Below are the code and all the weights of a small trained network. Each question names an input and a class and asks about switching units off, where a switched-off unit gives its printed mean instead of its output.

import numpy as np


def w(rows, s, z=0):
    codes = np.array(rows[::2]) - 128.0
    scale = np.full(codes.shape[1], s)
    scale[-1] = z or s
    return codes * scale


def norm(h):
    return h / np.sqrt((h * h).mean(-1, keepdims=True) + 1e-5)


def f(y):
    return y / 2 * (1 + np.tanh(0.7978845608 * (y + 0.044715 * y**3)))


def log_softmax(a):
    a = a - a.max(-1, keepdims=True)
    return a - np.log(np.exp(a).sum(-1, keepdims=True))


def net(x, mask):
    res = np.array(x, float).reshape(1, 3) / 4 @ E
    u = 0
    for l in range(3):
        y = f(norm(res) @ A[l][:, :-1].T + A[l][:, -1])
        res = res + np.where(mask[u : u + 3], y, B[l][:, -1]) @ B[l][:, :-1]
        u += 3
    return log_softmax(norm(res)[-1] @ U[:, :-1].T + U[:, -1])


A, B = {}, {}
E = w([
[55,1,32,202],'x0',
[83,174,35,105],'x1',
[90,186,115,134],'x2',
],0.0078)
A[0] = w([
[101,188,192,81,97],'L0N0',
[125,249,65,133,159],'L0N1',
[100,194,35,132,3],'L0N2',
],0.011,0.0067)
B[0] = w([
[229,99,140,99,193],'L0N0',
[55,248,99,77,254],'L0N1',
[28,83,90,177,165],'L0N2',
],0.013,0.0068)
A[1] = w([
[115,113,4,172,192],'L1N0',
[145,77,57,215,80],'L1N1',
[153,131,99,178,12],'L1N2',
],0.013,0.011)
B[1] = w([
[13,58,255,165,254],'L1N0',
[130,62,217,48,173],'L1N1',
[142,103,98,170,116],'L1N2',
],0.01,0.0091)
A[2] = w([
[57,87,134,218,59],'L2N0',
[69,73,182,90,3],'L2N1',
[190,187,246,166,121],'L2N2',
],0.013,0.0043)
B[2] = w([
[249,128,100,93,240],'L2N0',
[161,156,219,135,231],'L2N1',
[168,43,3,172,254],'L2N2',
],0.015,0.0059)
U = w([
[128,138,104,211,9],'0',
[154,210,90,42,128],'1',
[177,50,46,170,160],'2',
[123,51,255,135,159],'3',
[46,205,158,96,153],'4',
],0.019,0.011)

Each question gives the input, the list of numbers given to net, and the class t.
The units are the neurons (one row each of A and B). Each row of codes is followed by its name. A weight is (code - 128) times the scale printed after its matrix; where a second scale follows, it is the last column's (A, B and U).
mask holds one flag per neuron, layer by layer. A switched-off neuron (its flag False) gives its mean, the last column of its row in B, instead of its output. The means were averaged over made-up inputs and are rounded, as every weight is.
A unit's drop is (log p(t) with every unit on - log p(t) with that unit switched off) / (log p(t) with every unit on - log p(t) with every unit switched off).
The circuit of an input: a set's keep is (log p(t) with only the set's units on - log p(t) with every unit switched off) / (log p(t) with every unit on - log p(t) with every unit switched off). Starting from all 9 units, units are removed one at a time, each time the one whose removal leaves the highest keep (on an exact tie, the one counted first), for as long as the keep stays at least 0.8.
circuit, biggest first: the units of the circuit, biggest drop first
unit that matters most: the unit with the biggest drop
top k neurons: the k neurons with the biggest drops, biggest first
k most important neurons of layer l: the k neurons of layer l with the biggest drops, biggest first
drop when u is switched off: that unit's drop, to one decimal
input [-8,1,-4], class 2: unit that matters most	L2N2
input [-2,1,-8], class 2: top 2 neurons	[L0N1; L1N0]
input [-5,-4,8], class 1: top 2 neurons	[L1N0; L0N1]
input [-2,4,-8], class 1: top 2 neurons	[L1N0; L0N2]
input [2,-7,-8], class 2: top 2 neurons	[L1N0; L0N2]
input [-2,0,6], class 1: top 2 neurons	[L1N0; L0N0]
input [-4,8,-1], class 4: top 3 neurons	[L2N0; L0N2; L2N2]
input [2,6,0], class 4: 2 most important neurons of layer 0	[L0N1; L0N0]
input [2,-8,-8], class 2: top 3 neurons	[L1N0; L0N2; L1N1]
input [-4,0,8], class 1: top 4 neurons	[L0N0; L1N0; L0N1; L0N2]
input [2,5,1], class 4: 2 most important neurons of layer 0	[L0N1; L0N0]
input [-6,-1,5], class 1: top 2 neurons	[L0N1; L1N0]
input [-6,-7,-7], class 2: drop when L2N2 is switched off	0.2
input [1,-7,-5], class 2: drop when L0N1 is switched off	0.0
input [0,0,6], class 4: drop when L0N1 is switched off	1.6
input [6,7,1], class 3: circuit, biggest first	[L1N0]
